Below is a small trained network, with its code and all its weights. Each question gives an input and a target symbol and asks what happens when units are switched off, that is, made to give their printed mean instead of their output.

import numpy as np


def w(rows, s, z=0):
    codes = np.array(rows[::2]) - 128.0
    scale = np.full(codes.shape[1], s)
    scale[-1] = z or s
    return codes * scale


def norm(h):
    return h / np.sqrt((h * h).mean(-1, keepdims=True) + 1e-5)


def f(y):
    return y / 2 * (1 + np.tanh(0.7978845608 * (y + 0.044715 * y**3)))


def softmax(a):
    e = np.exp(a - a.max(-1, keepdims=True))
    return e / e.sum(-1, keepdims=True)


def log_softmax(a):
    a = a - a.max(-1, keepdims=True)
    return a - np.log(np.exp(a).sum(-1, keepdims=True))


def net(x, mask):
    ids = ['δεζηθλμξσψω'.index(c) for c in x.split()]
    T = len(ids)
    res = E[ids] + P[:T]
    q, k, v = (norm(res) @ M[0].T for M in (Q, K, V))
    z = softmax(np.where(np.tri(T) > 0, q @ k.T / 4**0.5, -1e9)) @ v
    res = res + np.where(mask[0], z, O[0][:, -1]) @ O[0][:, :-1]
    y = f(norm(res) @ A[0][:, :-1].T + A[0][:, -1])
    res = res + np.where(mask[1:13], y, B[0][:, -1]) @ B[0][:, :-1]
    return log_softmax(norm(res)[-1] @ U[:, :-1].T + U[:, -1])


Q, K, V, O, A, B = {}, {}, {}, {}, {}, {}
E = w([
[41,148,60,145,232,9],'δ',
[139,29,109,144,98,151],'ε',
[116,169,209,102,86,155],'ζ',
[152,131,127,155,80,182],'η',
[178,176,168,160,28,170],'θ',
[111,131,140,116,58,122],'λ',
[183,132,166,93,37,94],'μ',
[126,166,170,156,101,170],'ξ',
[170,115,121,136,59,109],'σ',
[174,134,163,110,69,149],'ψ',
[72,126,150,110,94,209],'ω',
],0.015)
P = w([
[102,104,73,72,87,255],'0',
[123,119,136,94,142,178],'1',
[117,134,158,113,152,156],'2',
[120,135,162,123,156,135],'3',
[112,138,169,131,157,124],'4',
[113,136,168,135,156,113],'5',
[109,135,171,144,154,104],'6',
[100,135,174,152,155,103],'7',
[100,133,174,153,153,98],'8',
[102,134,179,158,155,92],'9',
[101,134,180,161,153,87],'10',
[99,131,183,167,152,81],'11',
],0.0081)
Q[0] = w([
[183,145,254,154,9,131],'h1',
[118,106,181,155,128,138],'h1',
[161,162,105,99,115,88],'h1',
[96,153,192,68,102,185],'h1',
],0.0097)
K[0] = w([
[96,183,123,153,191,9],'h1',
[122,144,82,100,164,109],'h1',
[149,126,175,144,116,107],'h1',
[128,172,175,131,139,101],'h1',
],0.013)
V[0] = w([
[156,110,151,151,110,95],'h1',
[106,1,110,205,141,135],'h1',
[50,94,71,125,181,83],'h1',
[54,8,237,95,132,75],'h1',
],0.0045)
O[0] = w([
[123,133,136,173,143,189,141],'h1',
[116,255,187,86,158,65,113],'h1',
[221,164,146,170,189,118,55],'h1',
[119,173,121,128,143,91,252],'h1',
],0.0091,0.0027)
A[0] = w([
[171,183,88,173,129,180,93],'n1',
[36,138,190,85,74,53,49],'n2',
[101,99,182,146,148,95,52],'n3',
[105,85,188,142,95,219,167],'n4',
[47,136,162,104,175,126,152],'n5',
[165,244,76,62,93,130,3],'n6',
[49,118,96,154,137,64,127],'n7',
[152,104,115,69,28,123,219],'n8',
[114,93,177,102,255,164,79],'n9',
[120,197,212,185,134,76,203],'n10',
[82,157,162,138,66,202,103],'n11',
[156,100,55,139,80,214,194],'n12',
],0.0083,0.0051)
B[0] = w([
[142,49,110,138,200,87,121],'n1',
[160,88,139,249,85,140,194],'n2',
[207,122,201,103,140,157,136],'n3',
[80,168,73,113,157,59,255],'n4',
[178,172,77,135,82,133,159],'n5',
[119,87,182,168,2,99,117],'n6',
[229,249,176,109,143,154,151],'n7',
[25,142,76,125,147,143,253],'n8',
[145,145,234,185,133,39,129],'n9',
[65,85,70,102,107,162,213],'n10',
[113,62,112,187,54,101,212],'n11',
[76,73,132,73,126,159,197],'n12',
],0.0074,0.0084)
U = w([
[60,99,77,77,108,179,254],'δ',
[57,171,109,205,116,19,56],'ε',
[179,135,137,216,58,171,168],'ζ',
[161,156,132,52,46,53,24],'η',
[204,111,1,120,116,88,12],'θ',
[154,120,62,151,180,185,31],'λ',
[174,156,114,60,125,184,153],'μ',
[90,161,134,184,213,214,15],'ξ',
[126,63,200,107,159,70,84],'σ',
[85,197,230,94,114,170,48],'ψ',
[147,238,66,100,169,89,114],'ω',
],0.0084,0.0039)

Each question gives the input, a string of symbols that net reads in full, and the target symbol t.
The units are the heads (4 rows each of Q, K, V and O) and the neurons (one row each of A and B). Each row of codes is followed by its name. A weight is (code - 128) times the scale printed after its matrix; where a second scale follows, it is the last column's (O, A, B and U).
mask holds one flag per unit, heads first, then neurons. A switched-off unit (its flag False) gives its mean, the last column of its rows in O or B, instead of its output. The means were averaged over made-up inputs and are rounded, as every weight is.
A unit's drop is (log p(t) with every unit on - log p(t) with that unit switched off) / (log p(t) with every unit on - log p(t) with every unit switched off).
The circuit of an input: a set's keep is (log p(t) with only the set's units on - log p(t) with every unit switched off) / (log p(t) with every unit on - log p(t) with every unit switched off). Starting from the 12 units with the biggest drops (on a tie, the unit counted first), units are removed one at a time, each time the one whose removal leaves the highest keep (on an exact tie, the one counted first), for as long as the keep stays at least 0.8.
circuit, biggest first: the units of the circuit, biggest drop first
top k neurons: the k neurons with the biggest drops, biggest first
drop when u is switched off: that unit's drop, to one decimal
input ξ σ λ ε σ ε ψ ω λ σ ε λ, target ζ: circuit, biggest first	n2; n4
input μ λ ω θ λ λ δ η η ε, target σ: top neuron	n8
input ω ξ δ λ ζ ε σ ε ω, target ε: circuit, biggest first	n9; h1; n4
input ε μ ε ε, target ζ: top 2 neurons	n2; n4
input ζ λ λ ε ε ζ ε ω σ λ, target ζ: top 2 neurons	n2; n7
input δ σ ε ε ζ ζ λ μ ζ, target ψ: top 4 neurons	n8; n4; n11; n10
input σ ζ ε θ ε σ δ ψ, target μ: top 2 neurons	n2; n11
input λ ψ σ ξ ζ ε θ, target δ: top 2 neurons	n12; n2
input μ ε η ε ζ ζ λ δ, target ω: top 4 neurons	n7; n11; n5; n8
input ξ λ ε ε ψ θ ε δ ε σ, target θ: top 2 neurons	n8; n10
input η ζ λ δ, target ω: top 3 neurons	n7; n11; n5
input ξ ψ ε ε δ ε ψ ε μ ω, target ε: top 3 neurons	n9; n12; n8
input σ ε δ σ ε λ σ ε, target σ: top 4 neurons	n8; n2; n11; n4
input ξ ε η ζ λ ξ ε, target ε: top neuron	n10
input ξ θ ζ ε ε, target ε: drop when h1 is switched off	1.2
input ω λ θ ε ε ξ θ δ μ δ δ ξ, target ξ: drop when n7 is switched off	0.0
input δ ε ζ ξ ε ψ, target μ: drop when n4 is switched off	0.6
